Below is a small trained network, with its code and all its weights. Each question gives an input and a target symbol and asks what happens when units are switched off, that is, made to give their printed mean instead of their output.

import numpy as np


def w(rows, s, z=0):
    codes = np.array(rows[::2]) - 128.0
    scale = np.full(codes.shape[1], s)
    scale[-1] = z or s
    return codes * scale


def norm(h):
    return h / np.sqrt((h * h).mean(-1, keepdims=True) + 1e-5)


def f(y):
    return np.maximum(y, 0)


def softmax(a):
    e = np.exp(a - a.max(-1, keepdims=True))
    return e / e.sum(-1, keepdims=True)


def log_softmax(a):
    a = a - a.max(-1, keepdims=True)
    return a - np.log(np.exp(a).sum(-1, keepdims=True))


def net(x, mask):
    ids = ['ΘΛγζτψ'.index(c) for c in x.split()]
    T = len(ids)
    res = E[ids] + P[:T]
    r = norm(res)
    for j in range(2):
        rows = slice(3 * j, 3 * j + 3)
        q, k, v = (r @ M[0][rows].T for M in (Q, K, V))
        z = softmax(np.where(np.tri(T) > 0, q @ k.T / 3**0.5, -1e9)) @ v
        o = O[0][rows]
        res = res + np.where(mask[j], z, o[:, -1]) @ o[:, :-1]
    y = f(norm(res) @ A[0][:, :-1].T + A[0][:, -1])
    res = res + np.where(mask[2:18], y, B[0][:, -1]) @ B[0][:, :-1]
    return log_softmax(norm(res)[-1] @ U[:, :-1].T + U[:, -1])


Q, K, V, O, A, B = {}, {}, {}, {}, {}, {}
E = w([
[153,186,58,115],'Θ',
[105,112,147,21],'Λ',
[147,46,140,2],'γ',
[122,71,182,91],'ζ',
[94,161,164,135],'τ',
[135,141,235,178],'ψ',
],0.016)
P = w([
[1,62,94,54],'0',
[34,86,118,58],'1',
[67,97,159,48],'2',
[95,126,174,43],'3',
[122,149,183,50],'4',
[157,177,190,65],'5',
[188,203,198,86],'6',
[228,226,199,114],'7',
[226,249,189,96],'8',
],0.0041)
Q[0] = w([
[119,62,215,156],'head 0',
[212,125,89,68],'head 0',
[187,111,50,110],'head 0',
[168,254,189,11],'head 1',
[82,166,66,161],'head 1',
[208,112,125,88],'head 1',
],0.011)
K[0] = w([
[133,25,130,35],'head 0',
[192,81,167,204],'head 0',
[169,141,177,144],'head 0',
[251,145,179,109],'head 1',
[97,59,116,61],'head 1',
[117,119,165,170],'head 1',
],0.015)
V[0] = w([
[176,135,131,200],'head 0',
[126,194,78,159],'head 0',
[149,139,74,130],'head 0',
[150,251,94,140],'head 1',
[120,190,116,49],'head 1',
[51,173,162,190],'head 1',
],0.011)
O[0] = w([
[223,108,75,66,1],'head 0',
[157,118,121,85,23],'head 0',
[82,57,138,231,65],'head 0',
[2,84,167,126,76],'head 1',
[39,137,158,203,179],'head 1',
[57,209,151,48,153],'head 1',
],0.0072,0.0066)
A[0] = w([
[111,181,81,229,189],'neuron 0',
[122,219,167,249,94],'neuron 1',
[211,149,94,140,5],'neuron 2',
[86,26,113,217,222],'neuron 3',
[92,60,206,104,137],'neuron 4',
[180,116,64,157,135],'neuron 5',
[144,106,104,250,64],'neuron 6',
[148,137,76,47,137],'neuron 7',
[200,52,69,115,86],'neuron 8',
[139,175,104,181,83],'neuron 9',
[135,98,200,143,186],'neuron 10',
[113,175,39,137,25],'neuron 11',
[126,199,243,156,171],'neuron 12',
[219,176,153,140,78],'neuron 13',
[96,51,155,3,3],'neuron 14',
[144,196,74,226,100],'neuron 15',
],0.011,0.0031)
B[0] = w([
[78,88,159,127,164],'neuron 0',
[116,94,43,110,191],'neuron 1',
[10,61,129,122,147],'neuron 2',
[239,156,245,89,166],'neuron 3',
[201,179,84,196,202],'neuron 4',
[62,148,94,135,147],'neuron 5',
[202,176,168,110,141],'neuron 6',
[103,27,124,210,171],'neuron 7',
[208,116,190,2,143],'neuron 8',
[151,130,108,188,143],'neuron 9',
[150,137,39,103,183],'neuron 10',
[102,181,116,64,143],'neuron 11',
[148,92,65,126,245],'neuron 12',
[119,79,150,178,158],'neuron 13',
[102,135,116,202,184],'neuron 14',
[163,165,174,173,154],'neuron 15',
],0.0083,0.011)
U = w([
[156,200,55,41,2],'Θ',
[16,181,97,115,112],'Λ',
[157,19,52,146,79],'γ',
[199,250,91,153,163],'ζ',
[107,171,208,161,191],'τ',
[252,193,115,101,140],'ψ',
],0.011,0.0043)

Each question gives the input, a string of symbols that net reads in full, and the target symbol t.
The units are the heads (3 rows each of Q, K, V and O) and the neurons (one row each of A and B). Each row of codes is followed by its name. A weight is (code - 128) times the scale printed after its matrix; where a second scale follows, it is the last column's (O, A, B and U).
mask holds one flag per unit, heads first, then neurons. A switched-off unit (its flag False) gives its mean, the last column of its rows in O or B, instead of its output. The means were averaged over made-up inputs and are rounded, as every weight is.
A unit's drop is (log p(t) with every unit on - log p(t) with that unit switched off) / (log p(t) with every unit on - log p(t) with every unit switched off).
The circuit of an input: a set's keep is (log p(t) with only the set's units on - log p(t) with every unit switched off) / (log p(t) with every unit on - log p(t) with every unit switched off). Starting from the 12 units with the biggest drops (on a tie, the unit counted first), units are removed one at a time, each time the one whose removal leaves the highest keep (on an exact tie, the one counted first), for as long as the keep stays at least 0.8.
units of the circuit, in order: the units of the circuit, biggest drop first
most important unit: the unit with the biggest drop
k most important neurons: the k neurons with the biggest drops, biggest first
which heads matter: for each layer, one digit per head in row order, 1 if its drop is at least 0.15 and else 0, layers parted by /
input Θ γ τ Θ, target Λ: which heads matter -> 00
input ψ Λ ζ ψ Θ, target Θ: units of the circuit, in order -> (head 0; neuron 4)
input τ Θ Θ Θ, target τ: units of the circuit, in order -> (head 1; neuron 3; head 0)
input Λ ζ τ Θ γ, target τ: units of the circuit, in order -> (neuron 1; neuron 12)
input Θ Λ Λ γ Λ, target ψ: units of the circuit, in order -> (head 1; head 0; neuron 3; neuron 7)
input τ Λ Λ ζ τ, target γ: which heads matter -> 01
input Θ Θ γ Θ, target ψ: units of the circuit, in order -> (head 1; head 0; neuron 8; neuron 6)
input τ Λ τ τ τ ζ Λ, target γ: units of the circuit, in order -> (neuron 7; head 1)
input Λ τ ψ Θ Θ Θ Θ Θ, target Λ: units of the circuit, in order -> (neuron 4; head 1)
input τ ζ Θ Θ Λ ζ τ, target γ: which heads matter -> 00
input Θ Θ ψ, target ψ: which heads matter -> 10
input γ τ Λ Λ γ, target ζ: most important unit -> neuron 4
input ζ Λ Θ γ, target τ: units of the circuit, in order -> (head 1; neuron 12; neuron 3)
input τ Θ Θ Θ ζ Θ Θ τ, target τ: units of the circuit, in order -> (head 1; neuron 3)
input γ γ τ ψ, target γ: units of the circuit, in order -> (neuron 12)
input Λ Λ Λ Λ γ, target ζ: which heads matter -> 10
input Θ ζ ψ Θ ζ Λ Θ τ, target Λ: 3 most important neurons -> (neuron 1; neuron 7; neuron 0)
input Λ Θ γ γ, target ψ: which heads matter -> 01
input Θ Θ τ, target τ: units of the circuit, in order -> (head 1; neuron 3; head 0)
input Θ Θ Θ Λ, target τ: most important unit -> head 1
input Θ ψ ψ Λ ζ τ τ ζ Λ, target γ: which heads matter -> 00
input Λ ψ Λ Θ ζ, target ζ: which heads matter -> 00
input τ ζ Λ Λ, target ζ: units of the circuit, in order -> (head 1; head 0; neuron 1)
